Here is a tiny trained network, its code and every weight. The questions are about switching its units off for an input and a class, where a switched-off unit gives its printed mean instead of its output.

import numpy as np


def w(rows, s, z=0):
    codes = np.array(rows[::2]) - 128.0
    scale = np.full(codes.shape[1], s)
    scale[-1] = z or s
    return codes * scale


def norm(h):
    return h / np.sqrt((h * h).mean(-1, keepdims=True) + 1e-5)


def f(y):
    return np.maximum(y, 0)


def log_softmax(a):
    a = a - a.max(-1, keepdims=True)
    return a - np.log(np.exp(a).sum(-1, keepdims=True))


def net(x, mask):
    res = np.array(x, float).reshape(1, 6) / 4 @ E
    u = 0
    for l in range(3):
        y = f(norm(res) @ A[l][:, :-1].T + A[l][:, -1])
        res = res + np.where(mask[u : u + 6], y, B[l][:, -1]) @ B[l][:, :-1]
        u += 6
    return log_softmax(norm(res)[-1] @ U[:, :-1].T + U[:, -1])


A, B = {}, {}
E = w([
[172,96,192,217,78,62],'x0',
[131,128,128,126,131,129],'x1',
[153,254,90,101,106,6],'x2',
[176,116,43,174,140,136],'x3',
[191,202,162,149,129,209],'x4',
[195,103,125,78,67,137],'x5',
],0.0092)
A[0] = w([
[167,170,121,124,141,74,133],'L0N1',
[100,138,9,85,119,183,83],'L0N2',
[68,12,87,67,139,45,1],'L0N3',
[182,177,172,138,103,201,164],'L0N4',
[36,146,178,54,61,145,184],'L0N5',
[212,69,114,42,54,114,63],'L0N6',
],0.011,0.0048)
B[0] = w([
[97,47,94,90,118,192,214],'L0N1',
[191,150,83,62,236,121,218],'L0N2',
[6,197,63,95,14,178,216],'L0N3',
[3,133,105,42,53,148,254],'L0N4',
[164,100,171,71,214,65,229],'L0N5',
[204,110,145,26,64,108,209],'L0N6',
],0.011,0.0061)
A[1] = w([
[170,250,183,150,110,223,6],'L1N1',
[151,142,210,210,6,85,183],'L1N2',
[9,226,134,227,238,111,119],'L1N3',
[123,220,147,87,112,57,70],'L1N4',
[119,200,101,125,94,81,36],'L1N5',
[191,209,100,126,127,59,33],'L1N6',
],0.015,0.002)
B[1] = w([
[3,139,41,100,95,110,171],'L1N1',
[128,146,37,40,253,82,234],'L1N2',
[241,87,127,12,48,103,240],'L1N3',
[85,58,189,148,146,160,253],'L1N4',
[123,91,98,117,137,190,209],'L1N5',
[108,71,145,169,155,227,187],'L1N6',
],0.013,0.0065)
A[2] = w([
[150,148,103,130,218,105,123],'L2N1',
[200,161,6,156,101,176,140],'L2N2',
[64,113,140,158,186,153,131],'L2N3',
[67,190,178,54,158,161,220],'L2N4',
[116,74,105,161,95,60,4],'L2N5',
[109,43,111,77,147,150,183],'L2N6',
],0.016,0.0011)
B[2] = w([
[154,161,122,190,124,95,151],'L2N1',
[79,67,228,127,112,10,171],'L2N2',
[178,63,128,60,87,139,146],'L2N3',
[132,119,93,188,126,31,205],'L2N4',
[65,164,108,78,173,133,136],'L2N5',
[160,181,134,224,110,199,252],'L2N6',
],0.014,0.02)
U = w([
[152,119,109,172,89,99,255],'0',
[19,150,76,113,80,122,143],'1',
[149,75,132,229,128,204,121],'2',
[180,181,70,121,226,58,109],'3',
[215,124,145,39,64,131,104],'4',
[127,75,191,168,129,59,139],'5',
[103,193,177,156,131,148,53],'6',
[91,251,191,123,161,170,41],'7',
],0.013,0.0092)

Each question gives the input, the list of numbers given to net, and the class t.
The units are the neurons (one row each of A and B). Each row of codes is followed by its name. A weight is (code - 128) times the scale printed after its matrix; where a second scale follows, it is the last column's (A, B and U).
mask holds one flag per neuron, layer by layer. A switched-off neuron (its flag False) gives its mean, the last column of its row in B, instead of its output. The means were averaged over made-up inputs and are rounded, as every weight is.
A unit's drop is (log p(t) with every unit on - log p(t) with that unit switched off) / (log p(t) with every unit on - log p(t) with every unit switched off).
The circuit of an input: a set's keep is (log p(t) with only the set's units on - log p(t) with every unit switched off) / (log p(t) with every unit on - log p(t) with every unit switched off). Starting from the 12 units with the biggest drops (on a tie, the unit counted first), units are removed one at a time, each time the one whose removal leaves the highest keep (on an exact tie, the one counted first), for as long as the keep stays at least 0.8.
units of the circuit, in order: the units of the circuit, biggest drop first
most important unit: the unit with the biggest drop
top k neurons: the k neurons with the biggest drops, biggest first
top k neurons in layer l: the k neurons of layer l with the biggest drops, biggest first
input [5,-2,5,5,0,2], class 2: most important unit => L1N6
input [3,3,6,3,5,6], class 2: top 3 neurons => (L1N3 L0N3 L1N4)
input [4,-8,-8,-3,8,-8], class 0: top 2 neurons => (L0N3 L2N4)
input [-8,1,-5,7,3,7], class 3: top 4 neurons in layer 1 => (L1N3 L1N4 L1N6 L1N5)
input [3,2,3,6,-3,-8], class 4: top 3 neurons => (L1N3 L0N6 L2N4)
input [8,-6,-7,-5,-2,-4], class 3: units of the circuit, in order => (L1N2 L0N1 L0N2 L0N4)
input [-4,7,3,8,-2,2], class 5: units of the circuit, in order => (L2N2 L0N4)
input [7,-1,1,-1,-5,1], class 3: units of the circuit, in order => (L1N2 L0N4)
input [-7,-7,-2,-8,2,3], class 5: top 4 neurons => (L1N2 L0N5 L2N4 L0N1)
input [-4,-3,2,3,-3,5], class 4: top 3 neurons => (L0N6 L1N2 L0N2)
input [-6,-5,0,5,4,6], class 3: top 4 neurons => (L0N2 L1N3 L0N3 L2N3)
input [-5,0,6,1,3,3], class 2: top 2 neurons => (L1N6 L1N2)
input [1,7,3,8,-1,5], class 5: top 3 neurons => (L2N2 L1N4 L1N3)
input [4,-2,2,6,0,-6], class 4: units of the circuit, in order => (L0N6 L1N3)
input [5,1,-3,5,8,3], class 1: units of the circuit, in order => (L1N1)
input [-3,6,-6,4,-8,6], class 1: top 3 neurons => (L0N3 L1N3 L1N4)
input [6,6,-2,-4,-4,-7], class 4: top 3 neurons => (L1N3 L0N6 L2N4)
input [4,-2,-5,-4,-3,-7], class 4: top 2 neurons => (L1N3 L0N6)
input [-8,-5,-6,-2,2,2], class 3: top 3 neurons in layer 0 => (L0N2 L0N5 L0N1)
input [7,1,0,4,2,7], class 3: top 3 neurons in layer 0 => (L0N2 L0N3 L0N5)
input [8,-6,1,-3,0,-4], class 3: units of the circuit, in order => (L1N2)
input [0,0,5,1,-3,2], class 2: top 2 neurons => (L0N4 L1N3)
input [-4,3,5,-4,7,-6], class 1: top 2 neurons in layer 1 => (L1N1 L1N4)
input [-7,-3,-4,-1,0,-7], class 3: units of the circuit, in order => (L0N2 L0N3)
input [6,0,7,-6,-5,4], class 2: top 3 neurons => (L1N4 L1N6 L0N4)
input [-6,0,3,-7,1,-7], class 4: top 4 neurons => (L1N3 L0N6 L1N2 L2N2)
input [1,4,0,-3,5,3], class 1: most important unit => L0N4
